Here is a tiny trained network, its code and every weight. The questions are about switching its units off for an input and a target symbol, where a switched-off unit gives its printed mean instead of its output.

import numpy as np


def w(rows, s, z=0):
    codes = np.array(rows[::2]) - 128.0
    scale = np.full(codes.shape[1], s)
    scale[-1] = z or s
    return codes * scale


def norm(h):
    return h / np.sqrt((h * h).mean(-1, keepdims=True) + 1e-5)


def f(y):
    return np.maximum(y, 0)


def softmax(a):
    e = np.exp(a - a.max(-1, keepdims=True))
    return e / e.sum(-1, keepdims=True)


def log_softmax(a):
    a = a - a.max(-1, keepdims=True)
    return a - np.log(np.exp(a).sum(-1, keepdims=True))


def net(x, mask):
    ids = ['αβγεζηθλμξπστφψω'.index(c) for c in x.split()]
    T = len(ids)
    res = E[ids] + P[:T]
    r = norm(res)
    for j in range(2):
        rows = slice(3 * j, 3 * j + 3)
        q, k, v = (r @ M[0][rows].T for M in (Q, K, V))
        z = softmax(np.where(np.tri(T) > 0, q @ k.T / 3**0.5, -1e9)) @ v
        o = O[0][rows]
        res = res + np.where(mask[j], z, o[:, -1]) @ o[:, :-1]
    y = f(norm(res) @ A[0][:, :-1].T + A[0][:, -1])
    res = res + np.where(mask[2:10], y, B[0][:, -1]) @ B[0][:, :-1]
    return log_softmax(norm(res)[-1] @ U[:, :-1].T + U[:, -1])


Q, K, V, O, A, B = {}, {}, {}, {}, {}, {}
E = w([
[98,131,147,38],'α',
[118,70,157,137],'β',
[178,201,111,121],'γ',
[94,140,133,120],'ε',
[125,133,120,117],'ζ',
[183,112,136,97],'η',
[209,100,125,164],'θ',
[198,130,76,54],'λ',
[77,147,135,120],'μ',
[34,131,128,113],'ξ',
[75,64,115,159],'π',
[151,116,119,165],'σ',
[179,114,121,130],'τ',
[126,159,76,94],'φ',
[197,97,96,165],'ψ',
[252,61,92,169],'ω',
],0.023)
P = w([
[152,17,32,168],'0',
[153,17,37,144],'1',
[171,21,40,130],'2',
[163,18,38,128],'3',
[148,24,35,142],'4',
[163,20,41,135],'5',
[176,17,46,115],'6',
[152,5,46,99],'7',
],0.0027)
Q[0] = w([
[203,47,123,71],'h1',
[171,99,65,5],'h1',
[254,34,47,96],'h1',
[63,63,123,46],'h2',
[61,212,78,37],'h2',
[89,134,56,38],'h2',
],0.0099)
K[0] = w([
[154,190,82,129],'h1',
[151,252,71,60],'h1',
[187,175,3,110],'h1',
[97,129,98,73],'h2',
[111,182,50,120],'h2',
[132,99,71,79],'h2',
],0.017)
V[0] = w([
[122,10,74,124],'h1',
[46,80,141,61],'h1',
[102,172,45,108],'h1',
[86,90,194,127],'h2',
[127,16,150,151],'h2',
[163,215,62,136],'h2',
],0.012)
O[0] = w([
[114,19,207,180,165],'h1',
[107,35,174,133,1],'h1',
[65,68,81,2,241],'h1',
[25,195,158,128,36],'h2',
[178,203,135,59,229],'h2',
[227,23,52,221,152],'h2',
],0.006,0.0051)
A[0] = w([
[174,248,96,146,222],'n1',
[113,43,161,165,2],'n2',
[96,42,80,126,45],'n3',
[160,82,133,90,160],'n4',
[130,132,101,99,195],'n5',
[175,84,61,97,240],'n6',
[30,150,104,69,157],'n7',
[66,53,122,89,182],'n8',
],0.012,0.0044)
B[0] = w([
[18,154,185,121,215],'n1',
[205,175,234,139,148],'n2',
[255,81,186,136,160],'n3',
[123,195,153,137,185],'n4',
[41,129,177,79,171],'n5',
[35,153,80,72,248],'n6',
[116,137,34,194,170],'n7',
[209,124,139,180,189],'n8',
],0.0088,0.012)
U = w([
[150,165,209,46,43],'α',
[201,209,118,183,132],'β',
[71,91,119,172,142],'γ',
[169,123,82,120,93],'ε',
[114,188,112,92,123],'ζ',
[138,126,9,158,71],'η',
[128,126,162,140,255],'θ',
[122,146,86,121,153],'λ',
[45,41,158,89,91],'μ',
[204,86,190,65,137],'ξ',
[63,148,246,125,162],'π',
[115,94,128,173,107],'σ',
[82,87,60,202,102],'τ',
[159,66,74,78,149],'φ',
[176,92,78,63,108],'ψ',
[69,168,129,195,55],'ω',
],0.016,0.0063)

Each question gives the input, a string of symbols that net reads in full, and the target symbol t.
The units are the heads (3 rows each of Q, K, V and O) and the neurons (one row each of A and B). Each row of codes is followed by its name. A weight is (code - 128) times the scale printed after its matrix; where a second scale follows, it is the last column's (O, A, B and U).
mask holds one flag per unit, heads first, then neurons. A switched-off unit (its flag False) gives its mean, the last column of its rows in O or B, instead of its output. The means were averaged over made-up inputs and are rounded, as every weight is.
A unit's drop is (log p(t) with every unit on - log p(t) with that unit switched off) / (log p(t) with every unit on - log p(t) with every unit switched off).
The circuit of an input: a set's keep is (log p(t) with only the set's units on - log p(t) with every unit switched off) / (log p(t) with every unit on - log p(t) with every unit switched off). Starting from all 10 units, units are removed one at a time, each time the one whose removal leaves the highest keep (on an exact tie, the one counted first), for as long as the keep stays at least 0.8.
circuit, biggest first: the units of the circuit, biggest drop first
k most important neurons: the k neurons with the biggest drops, biggest first
which heads matter: for each layer, one digit per head in row order, 1 if its drop is at least 0.15 and else 0, layers parted by /
drop when u is switched off: that unit's drop, to one decimal
input ε ζ θ ω, target ξ: circuit, biggest first -> h1; n2
input λ ζ θ α ψ σ, target ξ: circuit, biggest first -> h1; n1; n2
input θ ξ α θ, target β: circuit, biggest first -> h1
input θ φ θ α, target φ: which heads matter -> 00
input ζ ζ θ θ, target ξ: which heads matter -> 10
input ψ θ ξ τ θ θ μ, target τ: 3 most important neurons -> n7; n1; n8
input θ θ ζ θ η μ, target ξ: which heads matter -> 11
input θ β ω, target π: which heads matter -> 01
input θ α μ α θ θ θ α, target μ: 3 most important neurons -> n7; n1; n6
input σ μ θ γ θ, target ζ: drop when h1 is switched off -> 0.1
input θ α θ σ ζ θ σ σ, target ξ: drop when n1 is switched off -> 0.1
input α α β η, target π: drop when h2 is switched off -> 1.0
input ζ η ζ, target ξ: drop when h1 is switched off -> 0.8
input λ β θ ε θ, target π: circuit, biggest first -> h2
